Below are the code and all the weights of a small trained network. Each question names an input and a class and asks about switching units off, where a switched-off unit gives its printed mean instead of its output.

import numpy as np


def w(rows, s, z=0):
    codes = np.array(rows[::2]) - 128.0
    scale = np.full(codes.shape[1], s)
    scale[-1] = z or s
    return codes * scale


def f(y):
    return y / 2 * (1 + np.tanh(0.7978845608 * (y + 0.044715 * y**3)))


def log_softmax(a):
    a = a - a.max(-1, keepdims=True)
    return a - np.log(np.exp(a).sum(-1, keepdims=True))


def net(x, mask):
    res = np.array(x, float).reshape(1, 7) / 4 @ E
    y = f(res @ A[0][:, :-1].T + A[0][:, -1])
    res = res + np.where(mask, y, B[0][:, -1]) @ B[0][:, :-1]
    return log_softmax(res[-1] @ U[:, :-1].T + U[:, -1])


A, B = {}, {}
E = w([
[223,98,48,76,132,66],'x0',
[198,50,226,254,161,227],'x1',
[166,217,98,189,27,95],'x2',
[67,149,50,83,119,225],'x3',
[231,102,137,96,63,220],'x4',
[142,240,155,48,173,35],'x5',
[114,86,240,113,58,46],'x6',
],0.0067)
A[0] = w([
[84,123,108,141,100,82,47],'n1',
[141,84,15,140,158,233,107],'n2',
[132,120,131,90,98,161,109],'n3',
[111,148,106,115,133,135,81],'n4',
[93,66,92,132,243,65,122],'n5',
[117,82,98,126,187,88,110],'n6',
[34,70,221,173,196,194,79],'n7',
[103,162,134,99,144,87,90],'n8',
[69,223,122,109,126,8,135],'n9',
[131,170,179,99,113,108,44],'n10',
[211,76,195,104,52,93,111],'n11',
[87,107,144,72,120,136,78],'n12',
[128,158,123,136,126,118,66],'n13',
[42,96,56,83,40,141,155],'n14',
[127,126,154,112,146,96,118],'n15',
[199,159,89,171,120,104,111],'n16',
[107,118,93,89,80,125,108],'n17',
[114,100,155,107,126,154,84],'n18',
[115,150,103,123,156,128,73],'n19',
[100,66,80,248,35,74,134],'n20',
[136,126,150,102,197,123,27],'n21',
[89,136,119,129,149,136,3],'n22',
[61,94,80,105,68,134,135],'n23',
],0.018,0.0061)
B[0] = w([
[135,170,113,59,107,125,145],'n1',
[194,181,70,92,224,120,247],'n2',
[154,111,103,139,151,102,149],'n3',
[150,101,108,116,127,130,145],'n4',
[103,59,11,76,113,119,205],'n5',
[138,85,73,115,119,111,165],'n6',
[111,133,253,199,138,192,248],'n7',
[142,180,85,155,121,105,170],'n8',
[186,239,60,137,131,77,243],'n9',
[189,136,130,83,147,137,152],'n10',
[142,28,78,97,178,228,221],'n11',
[133,118,127,223,161,158,151],'n12',
[138,136,149,106,142,106,132],'n13',
[87,157,156,137,235,95,201],'n14',
[146,151,69,208,121,152,148],'n15',
[90,169,121,218,119,232,178],'n16',
[132,140,163,166,157,118,158],'n17',
[60,145,120,128,139,125,147],'n18',
[157,95,107,145,123,131,149],'n19',
[134,190,182,76,13,212,209],'n20',
[59,144,124,131,63,129,150],'n21',
[145,96,143,130,149,126,137],'n22',
[119,155,156,94,202,100,172],'n23',
],0.03,0.017)
U = w([
[196,211,67,135,186,164,181],'0',
[134,76,136,120,233,171,110],'1',
[148,153,221,168,115,254,203],'2',
[253,182,214,165,81,62,27],'3',
[107,20,67,173,13,125,58],'4',
[200,71,59,85,79,236,143],'5',
[126,209,139,77,72,93,1],'6',
],0.006,0.0061)

Each question gives the input, the list of numbers given to net, and the class t.
The units are the neurons (one row each of A and B). Each row of codes is followed by its name. A weight is (code - 128) times the scale printed after its matrix; where a second scale follows, it is the last column's (A, B and U).
mask holds one flag per neuron, in row order. A switched-off neuron (its flag False) gives its mean, the last column of its row in B, instead of its output. The means were averaged over made-up inputs and are rounded, as every weight is.
A unit's drop is (log p(t) with every unit on - log p(t) with that unit switched off) / (log p(t) with every unit on - log p(t) with every unit switched off).
The circuit of an input: a set's keep is (log p(t) with only the set's units on - log p(t) with every unit switched off) / (log p(t) with every unit on - log p(t) with every unit switched off). Starting from the 12 units with the biggest drops (on a tie, the unit counted first), units are removed one at a time, each time the one whose removal leaves the highest keep (on an exact tie, the one counted first), for as long as the keep stays at least 0.8.
circuit, biggest first: the units of the circuit, biggest drop first
top k neurons: the k neurons with the biggest drops, biggest first
drop when u is switched off: that unit's drop, to one decimal
input [-3,-3,7,-4,-8,-1,0], class 6: top 4 neurons -> [n20 n2 n11 n1]
input [5,8,8,0,2,-8,-5], class 5: top neuron -> [n20]
input [8,4,-4,-4,-5,8,-1], class 4: circuit, biggest first -> [n5 n2 n21]
input [2,4,3,2,4,-6,3], class 5: top 2 neurons -> [n11 n7]
input [-7,5,3,6,7,7,8], class 2: top 3 neurons -> [n5 n2 n7]
input [-1,-1,-8,4,5,-2,-1], class 1: top 3 neurons -> [n9 n7 n20]
input [2,8,1,6,2,5,8], class 1: top 3 neurons -> [n20 n5 n11]
input [1,4,2,5,2,2,4], class 5: top 2 neurons -> [n7 n14]
input [-2,3,-7,-7,5,6,-8], class 2: top 3 neurons -> [n9 n11 n7]
input [3,-3,5,0,3,-4,8], class 2: top 3 neurons -> [n20 n5 n14]
input [3,5,6,-3,7,4,-1], class 5: top 2 neurons -> [n11 n7]
input [3,2,4,3,-2,1,8], class 5: drop when n2 is switched off -> 0.1
input [6,-3,5,1,-7,-6,7], class 6: drop when n2 is switched off -> 0.3
input [8,6,-2,-6,-7,-5,-8], class 5: circuit, biggest first -> [n5]
input [5,2,7,-5,1,4,6], class 5: drop when n22 is switched off -> 0.0
